Here is a tiny trained network, its code and every weight. The questions are about switching its units off for an input and a target symbol, where a switched-off unit gives its printed mean instead of its output.

import numpy as np


def w(rows, s, z=0):
    codes = np.array(rows[::2]) - 128.0
    scale = np.full(codes.shape[1], s)
    scale[-1] = z or s
    return codes * scale


def f(y):
    return np.maximum(y, 0)


def softmax(a):
    e = np.exp(a - a.max(-1, keepdims=True))
    return e / e.sum(-1, keepdims=True)


def log_softmax(a):
    a = a - a.max(-1, keepdims=True)
    return a - np.log(np.exp(a).sum(-1, keepdims=True))


def net(x, mask):
    ids = ['αβγδεζηθλμξπσφψω'.index(c) for c in x.split()]
    T = len(ids)
    res = E[ids] + P[:T]
    u = 0
    for l in range(2):
        q, k, v = (res @ M[l].T for M in (Q, K, V))
        z = softmax(np.where(np.tri(T) > 0, q @ k.T / 2**0.5, -1e9)) @ v
        res = res + np.where(mask[u], z, O[l][:, -1]) @ O[l][:, :-1]
        u += 1
        y = f(res @ A[l][:, :-1].T + A[l][:, -1])
        res = res + np.where(mask[u : u + 4], y, B[l][:, -1]) @ B[l][:, :-1]
        u += 4
    return log_softmax(res[-1] @ U[:, :-1].T + U[:, -1])


Q, K, V, O, A, B = {}, {}, {}, {}, {}, {}
E = w([
[82,210,253,195,229,148,89,138],'α',
[114,169,106,88,88,122,126,110],'β',
[170,162,133,182,142,75,90,128],'γ',
[127,140,177,158,170,112,127,185],'δ',
[159,99,175,148,157,142,189,113],'ε',
[148,145,74,117,142,150,132,153],'ζ',
[115,50,80,169,163,158,150,139],'η',
[106,125,132,160,116,105,128,192],'θ',
[141,95,153,131,181,103,69,138],'λ',
[192,120,126,134,164,118,105,142],'μ',
[152,87,130,151,204,227,158,154],'ξ',
[177,161,139,198,117,183,174,153],'π',
[154,145,104,132,69,92,102,142],'σ',
[144,184,113,156,115,186,115,178],'φ',
[154,87,71,157,129,192,111,84],'ψ',
[73,161,124,145,112,108,89,165],'ω',
],0.021)
P = w([
[187,136,84,48,28,191,114,80],'0',
[97,71,73,154,149,114,140,106],'1',
[120,101,144,173,150,98,181,107],'2',
[136,146,171,132,44,105,128,102],'3',
[78,143,144,71,99,254,43,80],'4',
[189,190,183,115,98,69,132,47],'5',
[163,94,176,232,145,108,100,51],'6',
[170,173,186,149,185,113,100,41],'7',
],0.0089)
Q[0] = w([
[199,52,124,11,159,144,123,54],'0.h0',
[105,115,148,61,1,141,133,174],'0.h0',
],0.0051)
K[0] = w([
[157,194,119,206,196,58,112,155],'0.h0',
[3,19,141,207,141,111,96,100],'0.h0',
],0.0049)
V[0] = w([
[253,214,181,123,120,85,115,179],'0.h0',
[174,89,97,42,152,39,68,53],'0.h0',
],0.0075)
O[0] = w([
[8,112,113,127,109,156,191,108,8],'0.h0',
[187,100,116,170,115,216,144,153,253],'0.h0',
],0.017,0.0004)
A[0] = w([
[3,162,47,87,149,184,129,163,251],'0.n0',
[115,131,86,100,77,109,122,207,9],'0.n1',
[136,118,114,114,126,204,97,107,17],'0.n2',
[211,98,106,213,139,126,59,84,186],'0.n3',
],0.0065,0.003)
B[0] = w([
[170,127,104,150,41,42,130,138,167],'0.n0',
[202,161,176,58,146,108,86,138,130],'0.n1',
[126,196,107,110,102,101,105,99,160],'0.n2',
[1,112,138,86,205,196,173,168,248],'0.n3',
],0.0083,0.011)
Q[1] = w([
[186,188,116,25,52,142,115,157],'1.h0',
[168,255,88,108,170,150,138,67],'1.h0',
],0.0056)
K[1] = w([
[115,85,71,156,168,120,214,237],'1.h0',
[106,254,145,146,171,76,196,152],'1.h0',
],0.0065)
V[1] = w([
[154,53,255,86,93,100,157,189],'1.h0',
[142,182,149,108,84,111,29,162],'1.h0',
],0.0091)
O[1] = w([
[57,244,60,118,143,149,152,120,2],'1.h0',
[100,70,183,57,80,158,103,184,39],'1.h0',
],0.011,0.0059)
A[1] = w([
[209,195,96,83,255,85,159,81,146],'1.n0',
[65,153,144,90,123,149,171,114,1],'1.n1',
[141,71,143,218,123,37,30,223,211],'1.n2',
[70,187,198,110,185,139,70,186,71],'1.n3',
],0.0047,0.0025)
B[1] = w([
[63,211,145,96,131,189,55,118,241],'1.n0',
[73,194,101,181,145,55,132,128,137],'1.n1',
[125,175,114,62,109,213,176,2,254],'1.n2',
[167,106,138,196,108,76,221,156,190],'1.n3',
],0.0085,0.0038)
U = w([
[76,143,140,123,89,119,137,152,96],'α',
[138,94,133,74,131,66,121,92,57],'β',
[158,115,142,151,123,119,109,114,9],'γ',
[150,125,91,196,85,143,170,116,240],'δ',
[120,159,133,169,57,167,162,158,131],'ε',
[210,119,205,95,138,179,43,2,204],'ζ',
[133,125,164,138,148,105,50,119,2],'η',
[93,116,127,79,125,86,136,90,32],'θ',
[167,89,158,140,83,145,91,167,46],'λ',
[156,129,125,233,55,126,140,128,110],'μ',
[81,183,90,127,150,136,149,64,116],'ξ',
[74,139,88,133,95,86,167,127,117],'π',
[170,161,119,140,168,133,72,142,104],'σ',
[82,105,197,70,77,159,93,145,179],'φ',
[177,186,136,202,111,192,135,197,36],'ψ',
[128,115,153,141,116,47,87,54,155],'ω',
],0.009,0.0034)

Each question gives the input, a string of symbols that net reads in full, and the target symbol t.
The units are the heads (2 rows each of Q, K, V and O) and the neurons (one row each of A and B). Each row of codes is followed by its name. A weight is (code - 128) times the scale printed after its matrix; where a second scale follows, it is the last column's (O, A, B and U).
mask holds one flag per unit, layer by layer, with each layer's heads first. A switched-off unit (its flag False) gives its mean, the last column of its rows in O or B, instead of its output. The means were averaged over made-up inputs and are rounded, as every weight is.
A unit's drop is (log p(t) with every unit on - log p(t) with that unit switched off) / (log p(t) with every unit on - log p(t) with every unit switched off).
The circuit of an input: a set's keep is (log p(t) with only the set's units on - log p(t) with every unit switched off) / (log p(t) with every unit on - log p(t) with every unit switched off). Starting from all 10 units, units are removed one at a time, each time the one whose removal leaves the highest keep (on an exact tie, the one counted first), for as long as the keep stays at least 0.8.
units of the circuit, in order: the units of the circuit, biggest drop first
unit that matters most: the unit with the biggest drop
k most important neurons: the k neurons with the biggest drops, biggest first
k most important neurons of layer l: the k neurons of layer l with the biggest drops, biggest first
drop of u: that unit's drop, to one decimal
input θ ψ ψ σ, target ζ: units of the circuit, in order => 1.n2; 0.h0
input ω ε ψ, target φ: units of the circuit, in order => 0.n3; 1.h0
input μ ψ ε δ, target ζ: units of the circuit, in order => 1.n2; 0.n3
input ε ζ γ ε ψ μ γ, target ζ: units of the circuit, in order => 1.n2
input δ ψ ε η ψ, target ξ: units of the circuit, in order => 1.h0; 0.n2
input θ π π ε ψ, target ω: units of the circuit, in order => 0.h0; 0.n0
input ψ η μ, target ζ: units of the circuit, in order => 1.h0; 0.n2; 1.n2
input ψ ψ μ, target ζ: units of the circuit, in order => 1.h0; 1.n2
input ε ψ δ, target ξ: units of the circuit, in order => 1.h0; 1.n0; 1.n2
input π ψ δ ψ ψ μ σ, target ζ: 2 most important neurons of layer 1 => 1.n2; 1.n3
input φ ψ ψ γ ψ π ψ ψ, target ω: units of the circuit, in order => 0.h0; 0.n0; 0.n3
input α ψ ε ε ω ψ η, target φ: units of the circuit, in order => 1.h0; 0.n3
input ω η ψ ψ ψ ψ θ, target ζ: 2 most important neurons => 1.n2; 0.n2
input ε ψ ψ μ ε ε μ, target ξ: units of the circuit, in order => 1.h0; 0.n3
input ψ ψ ζ σ ω ψ γ, target φ: units of the circuit, in order => 0.n3; 1.h0
input π ψ η, target ω: units of the circuit, in order => 0.h0; 1.h0
input ε δ δ, target ξ: units of the circuit, in order => 1.h0
input ψ π ψ, target ζ: 2 most important neurons of layer 0 => 0.n2; 0.n0
input μ ξ μ, target δ: 2 most important neurons => 0.n3; 0.n2
input ω ψ ψ, target φ: unit that matters most => 0.n3
input μ μ ψ ψ ε β, target ζ: 2 most important neurons => 0.n3; 1.n0
input ψ γ ε, target ζ: 2 most important neurons of layer 0 => 0.n2; 0.n0
input ε μ μ ψ ψ, target δ: 2 most important neurons of layer 0 => 0.n0; 0.n3
input ε γ μ, target ξ: 2 most important neurons => 1.n0; 0.n2
input ε ξ ω, target ξ: 2 most important neurons => 1.n2; 0.n2
input π ψ ψ φ ω, target ζ: 2 most important neurons => 1.n2; 0.n3
input ψ ψ ε, target ζ: unit that matters most => 0.n2
input ψ ψ ε ω, target ζ: 2 most important neurons of layer 0 => 0.n3; 0.n2
input ω β ε, target φ: drop of 1.h0 => 1.1
